Below is a small trained network, with its code and all its weights. Each question gives an input and a class and asks what happens when units are switched off, that is, made to give their printed mean instead of their output.

import numpy as np


def w(rows, s, z=0):
    codes = np.array(rows[::2]) - 128.0
    scale = np.full(codes.shape[1], s)
    scale[-1] = z or s
    return codes * scale


def f(y):
    return y / 2 * (1 + np.tanh(0.7978845608 * (y + 0.044715 * y**3)))


def log_softmax(a):
    a = a - a.max(-1, keepdims=True)
    return a - np.log(np.exp(a).sum(-1, keepdims=True))


def net(x, mask):
    res = np.array(x, float).reshape(1, 5) / 4 @ E
    y = f(res @ A[0][:, :-1].T + A[0][:, -1])
    res = res + np.where(mask, y, B[0][:, -1]) @ B[0][:, :-1]
    return log_softmax(res[-1] @ U[:, :-1].T + U[:, -1])


A, B = {}, {}
E = w([
[131,93,76],'x0',
[7,139,42],'x1',
[129,128,129],'x2',
[115,127,210],'x3',
[128,119,136],'x4',
],0.012)
A[0] = w([
[130,188,167,249],'neuron 1',
[36,77,47,175],'neuron 2',
[214,220,181,222],'neuron 3',
[197,64,43,131],'neuron 4',
[209,91,94,158],'neuron 5',
[43,112,128,255],'neuron 6',
[211,97,100,99],'neuron 7',
[91,40,80,62],'neuron 8',
[9,115,182,121],'neuron 9',
[34,200,139,180],'neuron 10',
[20,119,167,167],'neuron 11',
[118,63,64,92],'neuron 12',
],0.011,0.0055)
B[0] = w([
[192,107,155,178],'neuron 1',
[67,171,130,252],'neuron 2',
[134,99,190,221],'neuron 3',
[112,64,163,176],'neuron 4',
[139,3,144,174],'neuron 5',
[140,187,110,219],'neuron 6',
[146,63,55,164],'neuron 7',
[83,110,149,165],'neuron 8',
[180,137,80,192],'neuron 9',
[147,169,63,209],'neuron 10',
[160,161,73,199],'neuron 11',
[54,116,143,166],'neuron 12',
],0.011,0.013)
U = w([
[199,125,158,254],'0',
[146,215,127,201],'1',
[152,195,248,66],'2',
[241,160,52,38],'3',
[162,84,96,116],'4',
[88,148,119,6],'5',
],0.014,0.0065)

Each question gives the input, the list of numbers given to net, and the class t.
The units are the neurons (one row each of A and B). Each row of codes is followed by its name. A weight is (code - 128) times the scale printed after its matrix; where a second scale follows, it is the last column's (A, B and U).
mask holds one flag per neuron, in row order. A switched-off neuron (its flag False) gives its mean, the last column of its row in B, instead of its output. The means were averaged over made-up inputs and are rounded, as every weight is.
A unit's drop is (log p(t) with every unit on - log p(t) with that unit switched off) / (log p(t) with every unit on - log p(t) with every unit switched off).
The circuit of an input: a set's keep is (log p(t) with only the set's units on - log p(t) with every unit switched off) / (log p(t) with every unit on - log p(t) with every unit switched off). Starting from all 12 units, units are removed one at a time, each time the one whose removal leaves the highest keep (on an exact tie, the one counted first), for as long as the keep stays at least 0.8.
units of the circuit, in order: the units of the circuit, biggest drop first
most important unit: the unit with the biggest drop
top k neurons: the k neurons with the biggest drops, biggest first
drop of u: that unit's drop, to one decimal
input [5,2,6,3,-2], class 1: units of the circuit, in order	[neuron 5; neuron 7]
input [8,4,-3,4,3], class 1: units of the circuit, in order	[neuron 5; neuron 6]
input [4,-8,-7,-3,3], class 4: units of the circuit, in order	[neuron 7; neuron 5]
input [-5,7,3,6,1], class 3: units of the circuit, in order	[neuron 9; neuron 11]
input [7,8,5,5,4], class 1: top neuron	[neuron 6]
input [-1,1,5,4,-6], class 3: units of the circuit, in order	[neuron 2; neuron 12; neuron 4]
input [-5,-2,-4,1,-7], class 2: units of the circuit, in order	[neuron 7; neuron 3]
input [6,3,0,2,6], class 1: units of the circuit, in order	[neuron 5; neuron 7]
input [-1,6,1,5,-4], class 3: top 3 neurons	[neuron 9; neuron 11; neuron 10]
input [4,-5,-1,-3,8], class 4: top 2 neurons	[neuron 7; neuron 5]
input [7,-8,-6,-1,-6], class 4: top 2 neurons	[neuron 7; neuron 5]
input [6,4,2,7,-8], class 1: drop of neuron 2	0.2
input [6,7,4,8,-8], class 1: drop of neuron 2	0.5
input [7,5,-5,7,6], class 1: drop of neuron 12	0.0
input [-4,5,-1,6,1], class 3: most important unit	neuron 9
